Below are the code and all the weights of a small trained network. Each question names an input and a target symbol and asks about switching units off, where a switched-off unit gives its printed mean instead of its output.

import numpy as np


def w(rows, s, z=0):
    codes = np.array(rows[::2]) - 128.0
    scale = np.full(codes.shape[1], s)
    scale[-1] = z or s
    return codes * scale


def norm(h):
    return h / np.sqrt((h * h).mean(-1, keepdims=True) + 1e-5)


def f(y):
    return np.maximum(y, 0)


def softmax(a):
    e = np.exp(a - a.max(-1, keepdims=True))
    return e / e.sum(-1, keepdims=True)


def log_softmax(a):
    a = a - a.max(-1, keepdims=True)
    return a - np.log(np.exp(a).sum(-1, keepdims=True))


def net(x, mask):
    ids = ['αδεζθμπσψω'.index(c) for c in x.split()]
    T = len(ids)
    res = E[ids] + P[:T]
    r = norm(res)
    for j in range(2):
        rows = slice(3 * j, 3 * j + 3)
        q, k, v = (r @ M[0][rows].T for M in (Q, K, V))
        z = softmax(np.where(np.tri(T) > 0, q @ k.T / 3**0.5, -1e9)) @ v
        o = O[0][rows]
        res = res + np.where(mask[j], z, o[:, -1]) @ o[:, :-1]
    y = f(norm(res) @ A[0][:, :-1].T + A[0][:, -1])
    res = res + np.where(mask[2:10], y, B[0][:, -1]) @ B[0][:, :-1]
    return log_softmax(norm(res)[-1] @ U[:, :-1].T + U[:, -1])


Q, K, V, O, A, B = {}, {}, {}, {}, {}, {}
E = w([
[133,129,112],'α',
[194,250,251],'δ',
[137,121,115],'ε',
[129,116,108],'ζ',
[128,125,101],'θ',
[138,116,113],'μ',
[128,120,125],'π',
[118,141,106],'σ',
[125,126,106],'ψ',
[130,129,113],'ω',
],0.031)
P = w([
[118,129,154],'0',
[113,157,62],'1',
[147,212,138],'2',
[167,105,227],'3',
[117,158,78],'4',
[148,210,147],'5',
[136,2,144],'6',
[121,155,82],'7',
[143,206,144],'8',
[176,79,171],'9',
[120,154,85],'10',
[144,207,147],'11',
[208,71,170],'12',
[119,153,83],'13',
],0.024)
Q[0] = w([
[104,64,6],'H0',
[143,132,51],'H0',
[86,28,247],'H0',
[161,136,220],'H1',
[73,89,112],'H1',
[177,87,37],'H1',
],0.016)
K[0] = w([
[33,75,93],'H0',
[96,131,95],'H0',
[179,71,162],'H0',
[248,131,100],'H1',
[94,48,112],'H1',
[82,129,125],'H1',
],0.018)
V[0] = w([
[135,120,202],'H0',
[159,148,157],'H0',
[2,80,187],'H0',
[47,190,117],'H1',
[140,152,209],'H1',
[76,85,165],'H1',
],0.012)
O[0] = w([
[122,66,254,57],'H0',
[121,66,143,128],'H0',
[197,189,214,1],'H0',
[198,23,176,255],'H1',
[108,84,94,160],'H1',
[23,81,251,69],'H1',
],0.009,0.0041)
A[0] = w([
[135,124,104,254],'N0',
[106,164,216,120],'N1',
[167,169,112,51],'N2',
[164,134,85,79],'N3',
[1,242,130,164],'N4',
[144,161,183,73],'N5',
[64,49,173,95],'N6',
[93,148,147,22],'N7',
],0.014,0.0059)
B[0] = w([
[122,126,207,255],'N0',
[119,3,152,164],'N1',
[83,127,171,153],'N2',
[170,107,98,185],'N3',
[164,122,229,182],'N4',
[63,36,150,150],'N5',
[242,127,186,159],'N6',
[109,112,152,128],'N7',
],0.012,0.0077)
U = w([
[118,22,164,158],'α',
[247,70,121,30],'δ',
[125,176,93,147],'ε',
[156,165,86,135],'ζ',
[92,81,67,183],'θ',
[138,186,96,169],'μ',
[226,240,147,2],'π',
[24,126,121,165],'σ',
[84,79,84,135],'ψ',
[66,191,159,161],'ω',
],0.015,0.0047)

Each question gives the input, a string of symbols that net reads in full, and the target symbol t.
The units are the heads (3 rows each of Q, K, V and O) and the neurons (one row each of A and B). Each row of codes is followed by its name. A weight is (code - 128) times the scale printed after its matrix; where a second scale follows, it is the last column's (O, A, B and U).
mask holds one flag per unit, heads first, then neurons. A switched-off unit (its flag False) gives its mean, the last column of its rows in O or B, instead of its output. The means were averaged over made-up inputs and are rounded, as every weight is.
A unit's drop is (log p(t) with every unit on - log p(t) with that unit switched off) / (log p(t) with every unit on - log p(t) with every unit switched off).
The circuit of an input: a set's keep is (log p(t) with only the set's units on - log p(t) with every unit switched off) / (log p(t) with every unit on - log p(t) with every unit switched off). Starting from all 10 units, units are removed one at a time, each time the one whose removal leaves the highest keep (on an exact tie, the one counted first), for as long as the keep stays at least 0.8.
units of the circuit, in order: the units of the circuit, biggest drop first
unit that matters most: the unit with the biggest drop
k most important neurons: the k neurons with the biggest drops, biggest first
heads that matter: for each layer, one digit per head in row order, 1 if its drop is at least 0.15 and else 0, layers parted by /
drop of u: that unit's drop, to one decimal
input σ θ ε σ α θ ζ ψ α ζ θ, target δ: units of the circuit, in order	(H1 H0)
input π π α σ α, target σ: 2 most important neurons	(N4 N6)
input σ θ θ σ ζ, target δ: units of the circuit, in order	(H1 H0)
input σ α μ α π θ θ, target δ: units of the circuit, in order	(N6 H0)
input θ ζ ζ ω θ α ω θ σ ζ σ, target π: units of the circuit, in order	(H0)
input π ζ π θ π ζ μ θ, target σ: units of the circuit, in order	(H1 H0 N4)
input π δ ω σ θ π ζ ε ω δ ω μ δ ε, target σ: heads that matter	11
input ω ψ θ δ, target α: units of the circuit, in order	(N1 N5)
input ζ α θ ε μ, target ω: units of the circuit, in order	(H1 N4 H0)
input ζ α ψ ψ α σ π ζ θ σ ζ, target ω: units of the circuit, in order	(H1 N4 H0)
input α θ π θ σ ζ α θ π δ, target α: units of the circuit, in order	(H0 N1)
input ψ α π α π α π ε, target α: 2 most important neurons	(N5 N1)
input σ θ ζ θ δ π, target δ: 2 most important neurons	(N0 N3)
input ζ θ θ σ ω, target ω: unit that matters most	H1
input ζ π σ μ δ σ ε ζ, target ω: drop of N7	0.0
input σ ε α π π δ μ ψ ψ θ σ, target δ: drop of N0	0.1
input θ θ μ ζ ω, target π: drop of H0	0.9
input θ ψ θ π π, target π: drop of H0	0.9
